Below are the code and all the weights of a small trained network. Each question names an input and a target symbol and asks about switching units off, where a switched-off unit gives its printed mean instead of its output.

import numpy as np


def w(rows, s, z=0):
    codes = np.array(rows[::2]) - 128.0
    scale = np.full(codes.shape[1], s)
    scale[-1] = z or s
    return codes * scale


def f(y):
    return np.maximum(y, 0)


def softmax(a):
    e = np.exp(a - a.max(-1, keepdims=True))
    return e / e.sum(-1, keepdims=True)


def log_softmax(a):
    a = a - a.max(-1, keepdims=True)
    return a - np.log(np.exp(a).sum(-1, keepdims=True))


def net(x, mask):
    ids = ['ΛΞΠΣΨΩβδεζηθμτφ'.index(c) for c in x.split()]
    T = len(ids)
    res = E[ids] + P[:T]
    u = 0
    for l in range(2):
        r = res
        for j in range(2):
            rows = slice(3 * j, 3 * j + 3)
            q, k, v = (r @ M[l][rows].T for M in (Q, K, V))
            z = softmax(np.where(np.tri(T) > 0, q @ k.T / 3**0.5, -1e9)) @ v
            o = O[l][rows]
            res = res + np.where(mask[u + j], z, o[:, -1]) @ o[:, :-1]
        u += 2
        y = f(res @ A[l][:, :-1].T + A[l][:, -1])
        res = res + np.where(mask[u : u + 4], y, B[l][:, -1]) @ B[l][:, :-1]
        u += 4
    return log_softmax(res[-1] @ U[:, :-1].T + U[:, -1])


Q, K, V, O, A, B = {}, {}, {}, {}, {}, {}
E = w([
[78,177,157,147,56,46,99,205,181,187,164],'Λ',
[217,92,133,80,175,192,147,44,105,114,62],'Ξ',
[227,95,115,104,35,107,203,196,162,130,72],'Π',
[162,161,180,167,158,191,169,188,150,231,64],'Σ',
[106,173,217,71,112,128,69,107,65,111,125],'Ψ',
[176,161,102,105,15,139,191,30,87,73,158],'Ω',
[228,134,138,178,193,130,110,130,115,144,207],'β',
[58,118,164,186,94,113,121,9,222,160,162],'δ',
[97,63,101,148,72,135,74,152,130,142,69],'ε',
[200,157,67,217,218,130,131,112,122,125,160],'ζ',
[88,184,124,106,82,221,122,114,44,156,184],'η',
[69,149,115,157,135,74,167,109,41,118,131],'θ',
[36,162,75,70,184,153,164,79,142,103,125],'μ',
[157,159,91,126,193,106,105,145,213,71,204],'τ',
[84,73,184,98,195,151,175,200,96,117,191],'φ',
],0.012)
P = w([
[166,146,100,47,178,77,80,71,106,239,159],'0',
[137,162,143,101,127,118,108,97,106,171,127],'1',
[123,163,148,124,142,119,112,116,111,139,141],'2',
[104,146,151,140,119,146,129,114,108,95,139],'3',
[82,134,144,170,125,160,138,140,119,58,150],'4',
[73,120,148,189,109,179,154,148,112,35,147],'5',
[44,117,160,214,109,184,160,155,119,2,139],'6',
],0.0074)
Q[0] = w([
[23,155,159,129,115,168,98,117,90,68,151],'L0H1',
[138,109,41,185,106,118,184,145,187,168,144],'L0H1',
[121,173,106,143,198,179,145,103,130,102,179],'L0H1',
[24,206,177,79,167,125,140,125,20,101,191],'L0H2',
[135,140,171,135,113,120,41,153,129,149,172],'L0H2',
[60,100,188,90,5,169,139,128,86,107,45],'L0H2',
],0.012)
K[0] = w([
[57,98,111,172,137,145,134,164,115,67,163],'L0H1',
[152,149,172,81,103,57,106,138,173,139,92],'L0H1',
[123,135,136,109,196,128,124,131,167,59,150],'L0H1',
[52,77,133,117,184,105,186,159,147,16,229],'L0H2',
[28,124,101,129,110,71,130,128,137,198,125],'L0H2',
[80,116,130,208,59,128,174,163,110,3,71],'L0H2',
],0.011)
V[0] = w([
[157,85,72,157,136,129,114,107,171,141,158],'L0H1',
[163,111,182,196,179,62,95,115,148,102,71],'L0H1',
[133,201,68,160,109,141,168,75,97,138,182],'L0H1',
[92,110,80,192,179,110,222,125,75,156,114],'L0H2',
[95,197,107,174,98,136,119,44,198,60,123],'L0H2',
[129,188,3,140,159,26,103,100,134,80,81],'L0H2',
],0.0068)
O[0] = w([
[163,121,130,144,183,101,116,74,170,168,188,70],'L0H1',
[130,75,208,254,143,128,130,71,152,138,77,79],'L0H1',
[101,177,49,156,102,157,117,149,87,158,191,183],'L0H1',
[135,179,119,116,8,107,231,56,125,108,124,106],'L0H2',
[113,220,191,134,157,197,118,175,128,126,66,2],'L0H2',
[147,246,63,170,108,55,85,120,135,112,7,44],'L0H2',
],0.0065,0.0012)
A[0] = w([
[39,72,97,185,97,101,57,131,101,159,101,224],'L0N1',
[148,65,174,60,188,139,115,56,105,63,75,122],'L0N2',
[157,106,119,141,69,102,188,213,141,213,65,251],'L0N3',
[119,209,164,91,3,76,129,219,125,165,170,71],'L0N4',
],0.005,0.0025)
B[0] = w([
[57,73,177,152,67,90,40,125,139,156,109,254],'L0N1',
[132,128,124,37,162,187,143,68,68,76,64,177],'L0N2',
[208,79,227,137,46,160,85,213,176,201,105,219],'L0N3',
[158,227,140,153,82,2,143,202,116,115,175,192],'L0N4',
],0.0053,0.0038)
Q[1] = w([
[112,132,120,110,147,150,123,102,82,97,116],'L1H1',
[135,126,124,99,62,151,190,147,127,145,65],'L1H1',
[234,150,11,167,183,88,150,103,190,111,181],'L1H1',
[125,59,170,104,61,156,137,156,145,162,90],'L1H2',
[209,101,58,168,235,119,108,166,224,156,161],'L1H2',
[194,90,114,80,134,137,202,125,101,106,166],'L1H2',
],0.012)
K[1] = w([
[94,109,81,124,133,153,132,94,114,103,109],'L1H1',
[165,172,163,138,122,165,164,180,104,58,109],'L1H1',
[182,157,125,64,132,90,122,98,108,178,137],'L1H1',
[120,118,172,194,109,175,133,185,101,146,84],'L1H2',
[156,122,136,103,114,88,88,101,112,248,115],'L1H2',
[169,119,155,74,138,164,161,133,70,154,124],'L1H2',
],0.014)
V[1] = w([
[130,167,166,90,107,90,87,222,161,49,164],'L1H1',
[81,155,213,115,196,144,110,137,155,168,206],'L1H1',
[163,116,137,92,161,161,77,116,117,48,119],'L1H1',
[129,202,40,69,131,185,178,94,198,132,169],'L1H2',
[255,120,112,217,124,126,149,139,151,117,187],'L1H2',
[126,85,116,70,145,115,135,176,254,156,79],'L1H2',
],0.0073)
O[1] = w([
[123,85,66,180,223,20,122,84,154,148,81,163],'L1H1',
[62,116,117,221,107,147,176,78,124,243,161,129],'L1H1',
[118,131,56,181,76,54,52,184,141,124,146,100],'L1H1',
[86,117,234,70,99,54,155,169,192,168,83,3],'L1H2',
[109,134,248,193,151,55,68,104,2,69,156,44],'L1H2',
[26,127,74,130,166,133,249,183,71,127,102,108],'L1H2',
],0.0065,0.0052)
A[1] = w([
[3,144,144,70,172,104,156,47,6,94,173,68],'L1N1',
[230,114,122,63,207,228,144,106,117,66,89,60],'L1N2',
[173,185,248,131,82,67,104,167,179,125,50,3],'L1N3',
[132,93,172,164,219,182,54,28,229,144,153,95],'L1N4',
],0.0055,0.004)
B[1] = w([
[51,72,143,12,107,144,129,146,52,115,81,214],'L1N1',
[119,162,169,78,254,118,124,128,229,67,133,223],'L1N2',
[137,131,19,172,113,128,219,134,100,115,100,251],'L1N3',
[165,35,178,144,95,108,146,126,119,140,41,255],'L1N4',
],0.0082,0.0026)
U = w([
[122,175,172,99,86,124,40,254,144,149,242,172],'Λ',
[75,77,121,64,99,138,190,76,98,106,196,100],'Ξ',
[96,164,108,105,96,134,213,186,189,147,65,79],'Π',
[156,179,198,171,156,234,174,183,107,195,103,162],'Σ',
[166,132,196,77,188,159,95,98,175,99,90,148],'Ψ',
[139,61,20,146,85,181,38,163,126,160,71,205],'Ω',
[128,94,221,134,115,104,47,100,88,116,145,91],'β',
[225,57,152,125,129,65,173,238,115,99,82,48],'δ',
[154,99,123,146,112,120,170,89,162,131,201,88],'ε',
[67,163,156,202,176,31,80,165,177,156,146,246],'ζ',
[34,187,133,99,176,123,117,156,36,116,62,39],'η',
[139,201,63,139,201,175,161,144,101,103,204,61],'θ',
[111,70,198,154,78,109,145,33,205,164,82,106],'μ',
[175,207,105,138,45,107,141,6,87,68,151,207],'τ',
[129,108,105,136,183,127,191,47,97,134,63,1],'φ',
],0.0062,0.003)

Each question gives the input, a string of symbols that net reads in full, and the target symbol t.
The units are the heads (3 rows each of Q, K, V and O) and the neurons (one row each of A and B). Each row of codes is followed by its name. A weight is (code - 128) times the scale printed after its matrix; where a second scale follows, it is the last column's (O, A, B and U).
mask holds one flag per unit, layer by layer, with each layer's heads first. A switched-off unit (its flag False) gives its mean, the last column of its rows in O or B, instead of its output. The means were averaged over made-up inputs and are rounded, as every weight is.
A unit's drop is (log p(t) with every unit on - log p(t) with that unit switched off) / (log p(t) with every unit on - log p(t) with every unit switched off).
The circuit of an input: a set's keep is (log p(t) with only the set's units on - log p(t) with every unit switched off) / (log p(t) with every unit on - log p(t) with every unit switched off). Starting from all 12 units, units are removed one at a time, each time the one whose removal leaves the highest keep (on an exact tie, the one counted first), for as long as the keep stays at least 0.8.
circuit, biggest first: the units of the circuit, biggest drop first
unit that matters most: the unit with the biggest drop
k most important neurons: the k neurons with the biggest drops, biggest first
heads that matter: for each layer, one digit per head in row order, 1 if its drop is at least 0.15 and else 0, layers parted by /
input Π ζ ε Ψ, target β: unit that matters most => L0H1
input ε τ Ψ ε Λ μ θ, target Π: circuit, biggest first => (L1H2; L0H2; L0H1)
input ε Σ Ψ ε φ ζ, target θ: circuit, biggest first => (L1H2; L0N1; L1N2; L0N3)
input Σ ζ τ Ψ θ τ, target Ξ: 2 most important neurons => (L1N1; L0N3)
input ε Λ ε τ ε Λ μ, target Π: circuit, biggest first => (L1H2; L0H2)
input η β ε τ, target μ: 2 most important neurons => (L1N4; L0N4)
input θ ε ζ Ψ φ Ψ Ψ, target Ξ: circuit, biggest first => (L0H2; L1N1)
input Ξ θ β Ψ, target τ: heads that matter => 01 / 01
input τ ε Ψ, target η: heads that matter => 01 / 01
input Ψ ε ζ Λ τ, target Ω: heads that matter => 01 / 11
input δ θ ε ε η τ, target Σ: circuit, biggest first => (L1H1; L0H2; L0H1)
input Ψ ε Ψ Ψ, target Ψ: 2 most important neurons => (L1N2; L0N2)
input τ μ μ, target η: circuit, biggest first => (L0H2; L1H2; L1N1; L0H1)
input θ ε ε ε η, target Λ: heads that matter => 10 / 01
input θ Σ β, target Ψ: heads that matter => 01 / 10
input ε Ξ ε τ Ψ, target η: circuit, biggest first => (L1H2; L1N1; L0H2)
input Ψ ζ μ, target Π: circuit, biggest first => (L1H2; L0H2)
input ε Σ β μ Σ δ, target μ: circuit, biggest first => (L1N4; L1H2; L1H1; L0H2)
input θ φ Ψ μ Ψ ε θ, target τ: circuit, biggest first => (L0H2; L1H2)
input θ Ψ ζ, target Ψ: heads that matter => 01 / 11
input θ Π Ω ε ε τ, target Ψ: unit that matters most => L1H1
input θ δ Ψ Λ ζ, target Ψ: circuit, biggest first => (L1H1; L0H2; L1N2; L1H2)
input Λ ε τ, target φ: heads that matter => 00 / 11
input θ Ξ Ψ, target τ: 2 most important neurons => (L1N3; L0N4)
